Here is a tiny trained network, its code and every weight. The questions are about switching its units off for an input and a class, where a switched-off unit gives its printed mean instead of its output.

import numpy as np


def w(rows, s, z=0):
    codes = np.array(rows[::2]) - 128.0
    scale = np.full(codes.shape[1], s)
    scale[-1] = z or s
    return codes * scale


def norm(h):
    return h / np.sqrt((h * h).mean(-1, keepdims=True) + 1e-5)


def f(y):
    return np.maximum(y, 0)


def log_softmax(a):
    a = a - a.max(-1, keepdims=True)
    return a - np.log(np.exp(a).sum(-1, keepdims=True))


def net(x, mask):
    res = np.array(x, float).reshape(1, 3) / 4 @ E
    u = 0
    for l in range(2):
        y = f(norm(res) @ A[l][:, :-1].T + A[l][:, -1])
        res = res + np.where(mask[u : u + 4], y, B[l][:, -1]) @ B[l][:, :-1]
        u += 4
    return log_softmax(norm(res)[-1] @ U[:, :-1].T + U[:, -1])


A, B = {}, {}
E = w([
[166,145,66,29,96,254],'x0',
[72,187,209,31,193,66],'x1',
[141,31,174,101,240,149],'x2',
],0.0075)
A[0] = w([
[21,62,154,32,112,209,154],'L0N0',
[114,131,168,2,213,142,166],'L0N1',
[91,142,94,125,56,136,247],'L0N2',
[103,125,167,117,132,36,54],'L0N3',
],0.0076,0.0016)
B[0] = w([
[188,160,41,121,206,44,214],'L0N0',
[206,82,170,114,16,14,253],'L0N1',
[1,150,111,158,147,187,207],'L0N2',
[140,71,98,63,129,199,193],'L0N3',
],0.0098,0.0059)
A[1] = w([
[104,101,124,115,97,109,132],'L1N0',
[153,183,73,142,133,89,3],'L1N1',
[137,119,146,156,151,111,85],'L1N2',
[131,113,244,143,84,101,94],'L1N3',
],0.011,0.0044)
B[1] = w([
[151,224,248,191,103,177,212],'L1N0',
[188,152,118,52,75,209,163],'L1N1',
[171,90,233,136,95,199,168],'L1N2',
[124,120,77,134,142,190,252],'L1N3',
],0.011,0.0032)
U = w([
[127,63,70,122,207,165,1],'0',
[110,94,83,193,104,154,92],'1',
[99,168,176,64,68,112,89],'2',
[135,33,189,188,167,150,173],'3',
[132,141,40,97,133,227,94],'4',
[181,72,103,98,94,6,209],'5',
[54,207,124,192,84,133,157],'6',
],0.015,0.0045)

Each question gives the input, the list of numbers given to net, and the class t.
The units are the neurons (one row each of A and B). Each row of codes is followed by its name. A weight is (code - 128) times the scale printed after its matrix; where a second scale follows, it is the last column's (A, B and U).
mask holds one flag per neuron, layer by layer. A switched-off neuron (its flag False) gives its mean, the last column of its row in B, instead of its output. The means were averaged over made-up inputs and are rounded, as every weight is.
A unit's drop is (log p(t) with every unit on - log p(t) with that unit switched off) / (log p(t) with every unit on - log p(t) with every unit switched off).
The circuit of an input: a set's keep is (log p(t) with only the set's units on - log p(t) with every unit switched off) / (log p(t) with every unit on - log p(t) with every unit switched off). Starting from all 8 units, units are removed one at a time, each time the one whose removal leaves the highest keep (on an exact tie, the one counted first), for as long as the keep stays at least 0.8.
circuit, biggest first: the units of the circuit, biggest drop first
top k neurons: the k neurons with the biggest drops, biggest first
top k neurons in layer l: the k neurons of layer l with the biggest drops, biggest first
drop of u: that unit's drop, to one decimal
input [-5,-2,-2], class 6: top 2 neurons in layer 0 : (L0N0 L0N1)
input [3,-5,-5], class 6: circuit, biggest first : (L0N2 L0N3)
input [-7,7,2], class 3: top 2 neurons : (L0N0 L1N3)
input [-7,-1,-2], class 3: top 2 neurons : (L1N2 L0N2)
input [0,-2,8], class 5: circuit, biggest first : (L0N2 L0N1)
input [-7,-4,-1], class 3: circuit, biggest first : (L1N2 L0N1)
input [-3,1,-1], class 3: top 3 neurons in layer 0 : (L0N0 L0N2 L0N1)
input [5,1,0], class 5: top neuron in layer 0 : (L0N1)
input [-5,-3,-2], class 6: top 3 neurons : (L0N0 L0N1 L1N0)
input [-8,7,2], class 3: top 2 neurons in layer 0 : (L0N0 L0N3)
input [0,-1,7], class 5: top 3 neurons in layer 0 : (L0N0 L0N1 L0N2)
input [3,-1,7], class 5: drop of L0N1 : 0.1
input [4,2,6], class 5: drop of L0N1 : 0.1
input [-6,-1,1], class 3: drop of L1N3 : 0.0
input [-7,-5,-2], class 3: top neuron : (L1N2)
input [3,1,0], class 5: top 2 neurons : (L0N1 L0N0)
